Below are the code and all the weights of a small trained network. Each question names an input and a class and asks about switching units off, where a switched-off unit gives its printed mean instead of its output.

import numpy as np


def w(rows, s, z=0):
    codes = np.array(rows[::2]) - 128.0
    scale = np.full(codes.shape[1], s)
    scale[-1] = z or s
    return codes * scale


def f(y):
    return np.maximum(y, 0)


def log_softmax(a):
    a = a - a.max(-1, keepdims=True)
    return a - np.log(np.exp(a).sum(-1, keepdims=True))


def net(x, mask):
    res = np.array(x, float).reshape(1, 8) / 4 @ E
    y = f(res @ A[0][:, :-1].T + A[0][:, -1])
    res = res + np.where(mask, y, B[0][:, -1]) @ B[0][:, :-1]
    return log_softmax(res[-1] @ U[:, :-1].T + U[:, -1])


A, B = {}, {}
E = w([
[115,112,129,106,95,121,113],'x0',
[2,81,45,222,144,115,141],'x1',
[116,171,150,162,139,143,74],'x2',
[111,150,143,127,164,132,167],'x3',
[123,138,146,146,109,158,112],'x4',
[115,115,160,142,51,183,104],'x5',
[129,144,139,157,125,152,122],'x6',
[154,39,215,205,163,50,161],'x7',
],0.0097)
A[0] = w([
[85,60,132,145,86,143,91,109],'n0',
[46,91,50,210,125,124,134,146],'n1',
[118,48,211,184,137,71,131,6],'n2',
[167,86,180,204,114,71,142,54],'n3',
[203,168,183,92,94,110,150,226],'n4',
[115,101,143,98,172,163,139,181],'n5',
[121,169,146,123,177,74,152,60],'n6',
[121,92,156,156,96,134,97,81],'n7',
[125,115,149,171,123,121,165,52],'n8',
[164,126,117,135,127,98,65,165],'n9',
[204,116,153,76,207,167,90,105],'n10',
[134,186,6,99,116,201,132,22],'n11',
[223,167,117,101,128,125,197,107],'n12',
[57,96,99,145,140,129,139,158],'n13',
],0.011,0.0015)
B[0] = w([
[100,145,213,93,159,127,171,182],'n0',
[212,1,165,72,154,171,79,251],'n1',
[72,132,53,135,94,96,163,226],'n2',
[41,201,35,132,78,107,180,213],'n3',
[185,121,227,155,186,182,81,220],'n4',
[90,103,127,187,124,123,119,144],'n5',
[143,146,66,104,124,171,147,166],'n6',
[159,161,131,121,124,151,157,162],'n7',
[159,183,117,119,108,120,99,161],'n8',
[119,113,206,125,97,107,106,156],'n9',
[128,88,123,149,140,165,136,198],'n10',
[46,237,56,128,100,111,197,230],'n11',
[96,120,197,141,160,160,188,196],'n12',
[223,63,163,125,163,183,86,199],'n13',
],0.0085,0.012)
U = w([
[229,93,237,88,248,241,35,1],'0',
[1,248,94,112,90,117,129,255],'1',
],0.0076,0.00023)

Each question gives the input, the list of numbers given to net, and the class t.
The units are the neurons (one row each of A and B). Each row of codes is followed by its name. A weight is (code - 128) times the scale printed after its matrix; where a second scale follows, it is the last column's (A, B and U).
mask holds one flag per neuron, in row order. A switched-off neuron (its flag False) gives its mean, the last column of its row in B, instead of its output. The means were averaged over made-up inputs and are rounded, as every weight is.
A unit's drop is (log p(t) with every unit on - log p(t) with that unit switched off) / (log p(t) with every unit on - log p(t) with every unit switched off).
k most important neurons: the k neurons with the biggest drops, biggest first
drop when u is switched off: that unit's drop, to one decimal
input [1,8,-5,7,0,3,7,-8], class 0: 3 most important neurons : n1, n13, n3
input [2,-4,1,1,6,-3,4,-8], class 1: most important neuron : n11
input [-8,-2,6,-8,-8,2,4,-3], class 1: 4 most important neurons : n1, n13, n11, n4
input [8,3,2,4,-5,7,1,7], class 1: 2 most important neurons : n3, n2
input [3,-3,1,5,-5,4,1,-5], class 1: 2 most important neurons : n1, n11
input [5,6,-4,7,-2,-8,-7,5], class 0: 3 most important neurons : n1, n13, n11
input [6,-6,2,6,7,-1,3,7], class 1: 4 most important neurons : n3, n1, n2, n13
input [2,5,3,-2,6,4,8,8], class 1: 2 most important neurons : n3, n2
input [8,7,-5,3,-5,2,-3,4], class 0: drop when n1 is switched off : 0.8
input [-8,1,7,-1,-8,7,-8,4], class 1: drop when n1 is switched off : 0.0
input [4,2,-1,0,6,-8,3,4], class 1: drop when n3 is switched off : 0.2
